Moves between units:
ζ: RF->RC, FT->PC, ZH->JF, PZ->TZ, QM->RN, TH->CZ, TG->DS, DG->SN, BQ->LH, FS->TB, HM->RD, FR->TP, TN->HS, TR->GQ, GG->ZT, JR->GB, NM->ZM, BF->BZ, QF->RL, JH->BQ, JZ->QP, JJ->QF, LH->ZQ, ZJ->SD, TB->HR, ZT->MT, NB->QJ, RN->FT, QP->DG, QN->ZJ, QJ->HM, GQ->JN, TP->FQ, RL->NM, SM->JJ, QQ->TQ, BZ->TN, TQ->ZH, ZQ->ZC, JF->PP, LQ->TG, NQ->SM, GB->QM, HS->NB, JT->NJ, RD->GG, PC->JH, MT->TR, FQ->LQ, SD->GJ, ZC->BF, LF->FF, HR->LF, RC->JR, ZM->FR, NJ->TH, TZ->JT, JN->QQ, GJ->JZ, CZ->NQ, DS->RF, PP->QN, SN->FS, FF->PZ
ω: RF->TP, FT->RC, ZH->TR, PZ->FS, QM->DS, TH->FF, TG->ZM, DG->ZJ, BQ->QM, FS->GJ, HM->BZ, FR->JJ, TN->LH, TR->HM, GG->HS, JR->LQ, NM->NQ, BF->JH, QF->TH, JH->GB, JZ->PP, JJ->NJ, LH->RN, ZJ->TQ, TB->JZ, ZT->NB, NB->ZC, RN->RF, QP->QN, QN->QQ, QJ->BF, GQ->RD, TP->QF, RL->CZ, SM->JT, QQ->ZT, BZ->BQ, TQ->MT, ZQ->FT, JF->GQ, LQ->NM, NQ->TZ, GB->TG, HS->ZQ, JT->HR, RD->TN, PC->JR, MT->QJ, FQ->RL, SD->ZH, ZC->PC, LF->DG, HR->QP, RC->FQ, ZM->SM, NJ->LF, TZ->TB, JN->GG, GJ->JF, CZ->PZ, DS->FR, PP->JN, SN->SD, FF->SN
δ: RF->NM, FT->TG, ZH->GG, PZ->QP, QM->FQ, TH->TB, TG->QF, DG->JF, BQ->RC, FS->QN, HM->ZQ, FR->CZ, TN->PC, TR->HS, GG->BF, JR->FR, NM->NJ, BF->RN, QF->TZ, JH->RF, JZ->TQ, JJ->PZ, LH->JR, ZJ->GQ, TB->ZJ, ZT->BZ, NB->BQ, RN->LQ, QP->ZH, QN->TR, QJ->LH, GQ->NB, TP->NQ, RL->JT, SM->FF, QQ->HM, BZ->FT, TQ->RD, ZQ->GB, JF->ZT, LQ->JJ, NQ->LF, GB->TP, HS->JH, JT->SN, RD->ZC, PC->DS, MT->TN, FQ->SM, SD->JN, ZC->QM, LF->GJ, HR->SD, RC->ZM, ZM->TH, NJ->FS, TZ->DG, JN->QJ, GJ->QQ, CZ->HR, DS->RL, PP->MT, SN->PP, FF->JZ
θ: RF->PC, FT->BF, ZH->JZ, PZ->SM, QM->ZQ, TH->NM, TG->RN, DG->PZ, BQ->HS, FS->JT, HM->JN, FR->RC, TN->ZT, TR->PP, GG->TQ, JR->BQ, NM->DS, BF->RD, QF->LQ, JH->TN, JZ->LF, JJ->FQ, LH->NB, ZJ->FS, TB->NJ, ZT->ZH, NB->TR, RN->ZC, QP->FF, QN->SN, QJ->GQ, GQ->QN, TP->JR, RL->TG, SM->TP, QQ->SD, BZ->GG, TQ->GJ, ZQ->QJ, JF->QP, LQ->QM, NQ->FR, GB->LH, HS->MT, JT->QF, RD->QQ, PC->BZ, MT->JF, FQ->GB, SD->TB, ZC->HM, LF->CZ, HR->TH, RC->JH, ZM->RF, NJ->RL, TZ->JJ, JN->ZJ, GJ->HR, CZ->ZM, DS->FT, PP->DG, SN->TZ, FF->NQ
λ: RF->LQ, FT->GB, ZH->JN, PZ->HR, QM->RC, TH->TZ, TG->TP, DG->GJ, BQ->FT, FS->QP, HM->HS, FR->RL, TN->ZC, TR->GG, GG->QJ, JR->DS, NM->JJ, BF->LH, QF->NQ, JH->RN, JZ->ZJ, JJ->CZ, LH->PC, ZJ->JF, TB->DG, ZT->HM, NB->BZ, RN->JR, QP->SD, QN->ZH, QJ->TN, GQ->ZT, TP->NM, RL->SM, SM->TH, QQ->TR, BZ->ZQ, TQ->GQ, ZQ->JH, JF->QQ, LQ->FR, NQ->NJ, GB->RF, HS->BF, JT->FF, RD->NB, PC->QM, MT->RD, FQ->ZM, SD->PP, ZC->BQ, LF->FS, HR->SN, RC->TG, ZM->QF, NJ->PZ, TZ->LF, JN->MT, GJ->QN, CZ->JT, DS->FQ, PP->TQ, SN->JZ, FF->TB
β: RF->DS, FT->RN, ZH->TQ, PZ->FF, QM->GB, TH->NJ, TG->LQ, DG->QP, BQ->JH, FS->SN, HM->QJ, FR->ZM, TN->BZ, TR->MT, GG->RD, JR->RC, NM->RL, BF->ZC, QF->JJ, JH->PC, JZ->GJ, JJ->SM, LH->BQ, ZJ->QN, TB->FS, ZT->GG, NB->HS, RN->QM, QP->JZ, QN->PP, QJ->NB, GQ->TR, TP->FR, RL->QF, SM->NQ, QQ->JN, BZ->BF, TQ->QQ, ZQ->LH, JF->ZH, LQ->FQ, NQ->CZ, GB->JR, HS->TN, JT->TZ, RD->HM, PC->FT, MT->ZT, FQ->TP, SD->ZJ, ZC->ZQ, LF->HR, HR->TB, RC->RF, ZM->NM, NJ->JT, TZ->PZ, JN->GQ, GJ->SD, CZ->TH, DS->TG, PP->JF, SN->DG, FF->LF

The rows follow the links: the fewer symbols apart two units are, the more alike their rows tend to be.

Each row, then its unit:
  64  -190   -57  -153   132   -64   -44    95    43    92   154  -134    32   -49    73  -167   134    25  -205   -97    58    38   124  -213   -16   -52   -28    60    57   -26   -80  -140    -3   -70    42   -74   207   136  -162     4   -32   -82   174   -60  -235   -98    27   -45    31  -118  -145  -188    23    23  -292    48    54   -34    69 | FT
-121  -143  -154  -229    87    60   -91   177    46  -177    85   -49    70   -55    -7    95    78   175   -69    50    78  -198    51   -51  -124    96    87    -9   -69    58    86    92    35  -122   218   107    -9    43   102    81  -115  -247   -77   137  -123  -195   -50   -98    12   -16   -86   -71    42    -5  -139   214   -75    -8   -61 | QF
 101    49   120   132   -42  -186  -202   -50   -80    68  -136   153   -81     8   -17   -83  -106  -179   179   115   -78  -101   -69   153   -13     0   125    31   103    16   -31   -11   -15    75  -247  -150  -180    25    15   126    25   -69  -225  -179   236    37   -80    77    22    94    14   135   -96     3   268   -67   -17    12   -24 | ZH
 207  -141   104    24   -26  -137  -176   -72   -70   204    51   172   -79    19   104    -3    80   -91    72   -40    17    85  -128   -51    53   -86   108   135   176  -151    13  -284   -91    19  -134  -200    44    80    10    48    59   -51    69  -223    22    40   -79    84    13  -181   -38   115   -55    70  -176  -166    30    13    78 | NB
 -15   120   -30   261  -190   -80    85    67  -203   -61   -72    44   -65   147   144   193    22    33   -78   -96  -139    80   -51    57    19   -73   -38    16    12  -115   201  -106    40   186    32    54   -11  -119     5    20   102   108    -9     2   222    22   153    -1   -49   -99   164    42  -249   215   139   -56  -100   -96   160 | SD
 -92    39   -86    27    35   -80  -170   123    48  -140   -97    10   -29   -36   -65   -93   -90   -28    -2   166   -64  -224   113   108  -128   111   119   -94   -48   142    34   165    87    72   -42     0  -219    31    13   155  -124  -234  -245    40   118   -91   -56   -15    45   159   -41   -14   -85   -27   341   177  -111   -78   -49 | HR
  48    75    24   264  -101  -159  -145   -21  -118    62   -51   176  -141    80    62    56   -53  -127    91    68   -96    19   -98    92    34   -27   101    32   100  -104   102  -149    46   177  -217  -138  -163    -2   -22   145    33   -41   -64  -133   210    22    -7   152    20   -14    73   107  -214    87   227   -27  -125  -143    73 | PP
-232   151  -126   259   -32    58    48   -20    45   -98    36    31   -47    77  -121   143  -146    17    42    86     2    99   -30    96   107    62   -37  -113  -159  -127   174    36   100   152   -98    14  -189   -30   -45   102   -94     6   111   145    42    55    40   210     5    84   130   -83  -105   -35   242   160  -248  -173   -31 | TZ
 192   -12    54    48  -119  -172    94    48  -147   122   -40   -64   -23    41   209  -124   113   -57  -220  -174  -125    96    94  -109   -15  -166  -127    81   133   -18   -67  -175    24    86    21   -17   213    -8  -153   -81   120   155    42  -173    59   -16   165  -138    -3  -134    15   -51  -149   185   -79  -172   120   -11   205 | GG
-165   -75  -165   -17   211    92    23    18   205     0   121  -172   -16   -45  -152  -161   -81     9   -98    47    73    18   147  -104    27    45   -78  -123  -112    10   -61   106   112   -29   -43    11    -8   115  -190    68  -179   -87   166   151  -221   -31    -4   100    60   126   -95  -234    88  -129    58   256   -98  -118  -105 | FR
 196  -113    91    68   -19  -190  -139   -27  -117   195    66   118   -60    51   164   -14    87   -78     8   -71    -3   133   -85   -59    11  -106    92   141   192  -161    58  -310   -63    30  -116  -195    85    57   -27    25    69   -17    82  -190    34    18    -4    56    17  -213   -31    58  -100   116  -159  -169    27   -33   127 | QJ
 182    43   113     7  -152  -104   144    48  -110    55  -166  -128    -3   -32   143  -176    61   -65  -148  -111  -174    21   121   -21   -56  -134  -153    17    67   138  -176    11   -35    78    55    78   182   -31  -120  -123   150   181  -133  -125    98    16   134  -214   -34   -23    20   -39   -62   141    52  -192   206    91   110 | MT
 191   -51   167   -67     5   -30  -161  -175     1   210   -32   184   -45   -15    10   -34    11  -118   256    30    74    33  -205    19    44   -23   119   118   160   -73   -69  -130  -131  -105  -196  -208    18    41    93   -21    61    28    47  -175    10   112  -137    59   -11   -73   -43   190   106   -94  -133  -206    98   112   -36 | TN
-121    40    25     2    75   281   163  -193   155    23   123    -9    51    37  -201   101   -53    38   126    28   173   149   -95    -2   137    42   -88   -57  -152   -64   -35   101   -42   -89   -17    37    -1   -22    56  -125   -23   173   234   165  -194   160   -49   143   -22   103    39    18   203  -200  -115    13     5    28  -189 | TG
 193   -71    30    62   -59  -208   -67    -4  -139   176    57    66   -64    34   185   -62    88   -62  -113  -127   -83   123   -37   -86    35  -128    39   131   198  -146    20  -309   -11    69   -56  -112   154    60  -108    15   108     1   102  -200    40   -11    48   -11    -7  -236   -30    11  -158   169  -162  -169    20   -66   205 | HM

Each walk starts at a row. The symbols on each line, taken left to right, move it on to the next unit.
Answer with the unit's row; about right is enough.
   1   110   -11   312  -145  -119    23    38  -182    -9   -27   118   -73   138   122   157   -41   -39   -41   -35  -130   100   -81    70    49   -58   -29    38    59  -147   198  -157    72   210   -70   -29   -79   -44   -41    72    82    69    -6   -60   212    52   101   100   -36   -84   164    68  -265   172   173   -44  -122  -117   163
β ζ λ β ω:  170    62   154   -34  -101   -95   112    26   -86    16  -201  -137    31   -36    82  -200    49   -94   -74   -83  -169   -49   109    37   -88   -88  -122     0    71   224  -196    89   -54    25   -13    81   129   -39   -79  -133   143   167  -203  -140   144    31    79  -213    -9    53    27    -8   -29    86    90  -199   218   119    93
ζ ω θ ζ:  144    69   146    37   -49  -162  -170   -39   -36    71  -197   127   -55   -31     1  -127   -77  -159   181   121  -112  -130   -48   150   -37    -6   116    21    94   100   -99    37   -38    60  -212  -100  -155    20    31    62    69   -54  -267  -171   221    33   -83     1    20   113   -16   148   -44   -19   250  -126    57    61   -13
-170    -1  -134    44   186    97    84   -60   207     4   132  -148     2   -72  -187  -111   -99    18   -66    81   118    64   116   -95    68    40  -114  -121  -152    -6   -71   124    78   -33   -83     0   -30    88  -200    -3  -126    15   234   135  -237    17     2   147    56   142   -68  -210    94  -179    60   181   -89   -92   -95
ω β δ: -227   135  -102   226    14    -1   -10    -3    50   -67    14    47   -52    62  -108    72  -149   -19    34   137     1    30    15    86    43    74   -18  -125  -133   -54   138    81   134   134  -132   -43  -222    10   -88   145   -96   -41    45    79    37    -2    -9   222    44   141    97   -94  -101   -53   318   213  -219  -171   -47
δ ζ λ β δ β:  143    98   154   -54  -100   -75    70    -1   -45    -1  -236   -78    26   -55    54  -220   -31  -149    22   -14  -145  -118    81    86   -91   -65   -69     8    83   187  -227   136   -61     9   -35    62    62   -43   -13   -92   129   140  -276  -134   199    36    38  -192   -13    82   -20    54     9    36   172  -178   231   139     8
-131   -63  -100  -184   -22   182     0   122   -15  -239    62    11   105    26   -13   271    95   205   -38    -5    97  -116   -71     4   -80   107    88    -6   -99    38   154    74    -3   -91   277   155    -5   -79   236     5   -63  -129   -60   195   -65  -110   -12   -67   -48   -93    34    70    40    29  -156   141   -77    43   -17
θ ζ ω ω: -171    70   -89    22  -111   224   128    13   -32  -233    76    44    64   103   -26   374    16   202    21   -29    61     8   -90    48    32    80   -26   -40  -140   -70   220    58   -12   -42   261   194   -55  -128   232   -48   -16    66    46   219   -15   -16     6    14   -71   -62   133   108    23    29   -71    69  -106    18   -42
θ ω δ δ β ω:   86    74    69   192   -85  -191  -178   -30   -87    72  -106   182  -111    27     3   -25   -75  -161   151   102  -103   -41  -100   131    12    -7   138    35   102   -90    51  -106     1   111  -253  -186  -166    19    -2   136    47   -78  -143  -162   229    56   -37   118    30    27    44   105  -176    40   255   -66   -89   -54    35
-124  -187  -171  -219   139    28  -113   171    92  -150    81   -96    19   -87   -51   -28    52   122  -154    27    85  -148   128   -76  -107   108    80   -66   -92    84    76    67    59   -90   143    46     5    77    17   117  -174  -287    -7    91  -160  -189   -50   -49    28    19  -110  -131    57   -22   -80   247  -113   -63   -39
β ω ζ β: -227   118   -90   105  -102   222   160    20   -22  -179    69    37    42   104   -67   341   -37   150    30   -10    45    83  -129    77    85    77   -17   -28  -185  -118   234    30    17    27   176   148   -75  -146   182   -38     5    91   104   211   -10    32    47    76   -59   -16   168    65   -18    44    -5    62  -134   -58   -59
θ δ ζ δ β ω:  -22   148   -35   192  -198   -35   132    80  -203   -85   -77   -13   -16   138   135   202    30    45   -99   -98  -145    50    -2    49   -10   -55   -58    11    -3   -78   180   -53    48   141   121   148    30  -132    53   -28    94   136   -75    33   198    -7   145   -58   -77  -111   158    37  -221   198   116   -66   -50   -48   175
 -57    54   -79   -71    14   -82  -120   184     4  -199  -137   -12    37   -51   -34   -50   -63    13     0   116   -92  -283   100   109  -148   112   104  -101   -17   196    26   199    48    41    13    65  -145    -5    38   129   -99  -233  -315    -6   136  -122   -50  -105    40   139    -1    10   -64     4   285   178   -72   -21   -32
ω β λ ω ω:  157    23    73    29  -119  -136   147    61  -147    55   -90  -123    -5    17   180  -146    77   -45  -184  -179  -154    64   124   -68   -30  -159  -153    49   106    62  -129   -82   -21    63    63     8   237   -18  -159   -96   148   176   -58  -129    66    -8   153  -163   -11   -88    19   -75  -109   151   -19  -184   170    42   180
ζ β ζ ζ λ ω:  202  -100   133   -11    -7   -68  -177  -132   -54   229    35   188   -59   -13    61   -19    45  -116   181    40    36    67  -178   -23    45   -75   134   160   176  -124   -23  -193   -96   -77  -177  -215    24    31    71    13    77   -25    46  -198    46    98   -86    96   -12  -101   -60   179    28     1  -172  -177    57    70    22
 178   -49    40    85   -98  -194    26    31  -162   156     8   -14   -48    63   216   -81   110   -69  -163  -129  -106   121    52   -97   -13  -180   -56    86   145   -76   -18  -242     1    83     0   -49   186    53  -129   -41   118    58    68  -174    56   -26   153   -65    10  -190   -12   -50  -181   205  -126  -163    78   -16   198
δ δ ζ δ: -147    74   -56    26   110   245   155  -166   171    22   110   -65     8   -15  -187     7  -105    22    84    35   138   149   -52   -23   141    71  -139   -57  -186   -65   -78    81    20   -49   -53    12   -20   -19   -38   -94   -56   161   274   172  -174   115   -11   152     9   123    14   -71   174  -210   -47    61   -20   -19  -183
θ λ ω λ: -142   -89  -156  -110   215    10   -53    92   192   -31   112  -152    13   -89  -104  -127   -19    46  -145    58    80   -46   194   -96   -14    67   -12   -91  -117    42   -35    82    92   -28   -14    12   -18   126  -151    90  -195  -181   109   126  -219   -92   -24    52    92    99  -148  -220    44  -113     5   252  -101  -130   -46
-239   154  -115   285   -22   116   128   -32     8  -112    46    33   -43   106   -90   239   -85    80    39    67    29   121   -58    68    87    73   -86   -97  -161  -139   202    43    92   116   -32    65  -187   -69    13    50   -42    68   124   208    19    69    48   187   -10    25   143   -34   -52   -22   181   152  -231  -154   -32
β ω θ δ δ:   41    83   -15   294  -123  -170   -66     5  -169    29   -76   144  -107   116    76   102   -57   -77    23     3  -113    87   -97    97    55   -72    74    49    75  -176   182  -143    52   189  -164   -87  -127   -43   -43   147    59     8   -30   -84   182    31    59   143    16   -60   116    64  -242   159   194   -44  -158  -110   113
θ ζ β θ λ: -130    72  -122    93    72   -81  -141    97    66  -127   -66    24   -61     1   -93   -40  -129   -39    23   148   -62  -162    80    88   -70   115   106   -98   -80    77    85   136    92    93  -121   -36  -252    55   -52   187  -111  -207  -179    56    98   -82   -51    93    65   159   -21   -36   -66   -62   341   221  -166  -153   -32
